Below is a small trained network, with its code and all its weights. Each question gives an input and a class and asks what happens when units are switched off, that is, made to give their printed mean instead of their output.

import numpy as np


def w(rows, s, z=0):
    codes = np.array(rows[::2]) - 128.0
    scale = np.full(codes.shape[1], s)
    scale[-1] = z or s
    return codes * scale


def f(y):
    return y / 2 * (1 + np.tanh(0.7978845608 * (y + 0.044715 * y**3)))


def log_softmax(a):
    a = a - a.max(-1, keepdims=True)
    return a - np.log(np.exp(a).sum(-1, keepdims=True))


def net(x, mask):
    res = np.array(x, float).reshape(1, 7) / 4 @ E
    y = f(res @ A[0][:, :-1].T + A[0][:, -1])
    res = res + np.where(mask, y, B[0][:, -1]) @ B[0][:, :-1]
    return log_softmax(res[-1] @ U[:, :-1].T + U[:, -1])


A, B = {}, {}
E = w([
[113,199,244,213,162,112],'x0',
[128,71,127,159,80,227],'x1',
[131,54,182,187,2,73],'x2',
[132,167,51,170,113,23],'x3',
[26,75,76,92,115,73],'x4',
[137,205,144,52,86,131],'x5',
[207,78,142,72,152,73],'x6',
],0.0078)
A[0] = w([
[113,164,84,148,136,85,161],'n0',
[113,152,172,89,170,137,186],'n1',
[172,125,124,140,107,202,167],'n2',
[152,152,175,100,170,92,173],'n3',
[108,123,96,71,188,201,155],'n4',
[112,111,118,128,97,57,254],'n5',
[132,149,224,35,211,81,162],'n6',
[165,131,171,104,203,127,170],'n7',
[172,101,98,95,142,74,122],'n8',
[88,155,160,153,77,122,158],'n9',
[122,156,103,146,87,70,153],'n10',
[134,171,110,102,140,76,100],'n11',
[21,145,158,234,128,194,179],'n12',
[179,99,132,209,172,82,167],'n13',
[87,162,151,127,158,124,121],'n14',
[199,97,159,124,114,165,119],'n15',
[79,118,82,121,156,179,152],'n16',
[150,80,109,136,130,130,78],'n17',
[85,44,188,210,162,129,171],'n18',
[166,81,99,115,131,176,189],'n19',
[92,7,66,159,178,172,169],'n20',
[111,74,133,151,155,83,141],'n21',
],0.014,0.004)
B[0] = w([
[144,75,167,144,87,104,190],'n0',
[55,146,109,105,129,116,191],'n1',
[205,202,145,84,106,107,185],'n2',
[86,115,184,99,149,95,186],'n3',
[131,181,59,167,235,188,236],'n4',
[131,87,199,140,186,136,211],'n5',
[84,194,146,184,185,35,231],'n6',
[156,195,163,65,140,105,199],'n7',
[113,151,148,143,92,96,186],'n8',
[147,124,145,173,162,75,178],'n9',
[113,64,172,106,139,143,187],'n10',
[118,77,101,175,91,153,179],'n11',
[93,177,108,255,152,57,245],'n12',
[118,129,191,103,189,211,192],'n13',
[118,123,121,147,111,112,168],'n14',
[194,173,75,115,106,99,170],'n15',
[87,103,97,137,210,126,195],'n16',
[131,130,133,131,103,164,146],'n17',
[193,55,90,230,140,154,207],'n18',
[182,151,163,114,141,164,188],'n19',
[156,69,192,89,195,194,233],'n20',
[133,85,165,112,128,150,172],'n21',
],0.019,0.012)
U = w([
[221,56,123,153,164,114,241],'0',
[174,168,156,79,213,135,168],'1',
[136,47,184,121,73,178,82],'2',
[114,134,58,149,157,149,3],'3',
[191,215,121,145,51,211,26],'4',
[172,172,81,64,2,117,18],'5',
[81,195,186,237,84,53,223],'6',
],0.0091,0.0021)

Each question gives the input, the list of numbers given to net, and the class t.
The units are the neurons (one row each of A and B). Each row of codes is followed by its name. A weight is (code - 128) times the scale printed after its matrix; where a second scale follows, it is the last column's (A, B and U).
mask holds one flag per neuron, in row order. A switched-off neuron (its flag False) gives its mean, the last column of its row in B, instead of its output. The means were averaged over made-up inputs and are rounded, as every weight is.
A unit's drop is (log p(t) with every unit on - log p(t) with that unit switched off) / (log p(t) with every unit on - log p(t) with every unit switched off).
The circuit of an input: a set's keep is (log p(t) with only the set's units on - log p(t) with every unit switched off) / (log p(t) with every unit on - log p(t) with every unit switched off). Starting from the 12 units with the biggest drops (on a tie, the unit counted first), units are removed one at a time, each time the one whose removal leaves the highest keep (on an exact tie, the one counted first), for as long as the keep stays at least 0.8.
units of the circuit, in order: the units of the circuit, biggest drop first
unit that matters most: the unit with the biggest drop
k most important neurons: the k neurons with the biggest drops, biggest first
drop of u: that unit's drop, to one decimal
input [5,-7,6,4,-3,-2,6], class 1: unit that matters most	n13
input [3,3,3,-7,-2,-3,-1], class 0: 3 most important neurons	[n18 n6 n8]
input [-4,-1,-3,-6,-3,0,-8], class 3: units of the circuit, in order	[n12 n4]
input [-6,-3,7,1,5,6,-8], class 0: 2 most important neurons	[n9 n6]
input [6,-8,2,7,1,-5,-2], class 0: units of the circuit, in order	[n18 n10]
input [3,6,1,-4,-7,-1,8], class 4: units of the circuit, in order	[n15 n20 n2]
input [2,-2,2,4,-4,3,6], class 6: 2 most important neurons	[n20 n6]
input [1,-7,7,-1,6,2,1], class 2: 2 most important neurons	[n12 n10]
input [4,-6,0,-6,-6,1,6], class 6: 2 most important neurons	[n6 n20]
input [4,8,-2,1,-4,-5,-2], class 0: 2 most important neurons	[n18 n6]
input [-8,-4,-6,1,1,4,7], class 6: 4 most important neurons	[n8 n6 n20 n11]
input [4,1,0,3,-4,-6,3], class 0: 3 most important neurons	[n18 n4 n6]
input [0,-5,-2,-6,5,-8,-2], class 0: 2 most important neurons	[n18 n20]
input [4,-4,-7,-2,-2,6,7], class 6: units of the circuit, in order	[n6]
input [-2,7,1,-6,-7,-2,-6], class 4: 3 most important neurons	[n2 n15 n5]
input [-1,4,8,4,-6,-8,-7], class 0: 3 most important neurons	[n18 n20 n6]
input [2,-5,4,1,-6,-5,0], class 0: 2 most important neurons	[n18 n4]
input [5,-7,0,-4,-6,1,8], class 6: drop of n6	1.9
input [7,-8,-4,-8,6,3,-3], class 6: drop of n2	0.0
input [-1,5,6,5,-6,6,1], class 5: drop of n6	0.1
input [8,-7,-3,-4,4,-4,5], class 6: drop of n6	0.5
input [-1,1,5,-2,-7,6,-3], class 4: most important neuron	[n6]
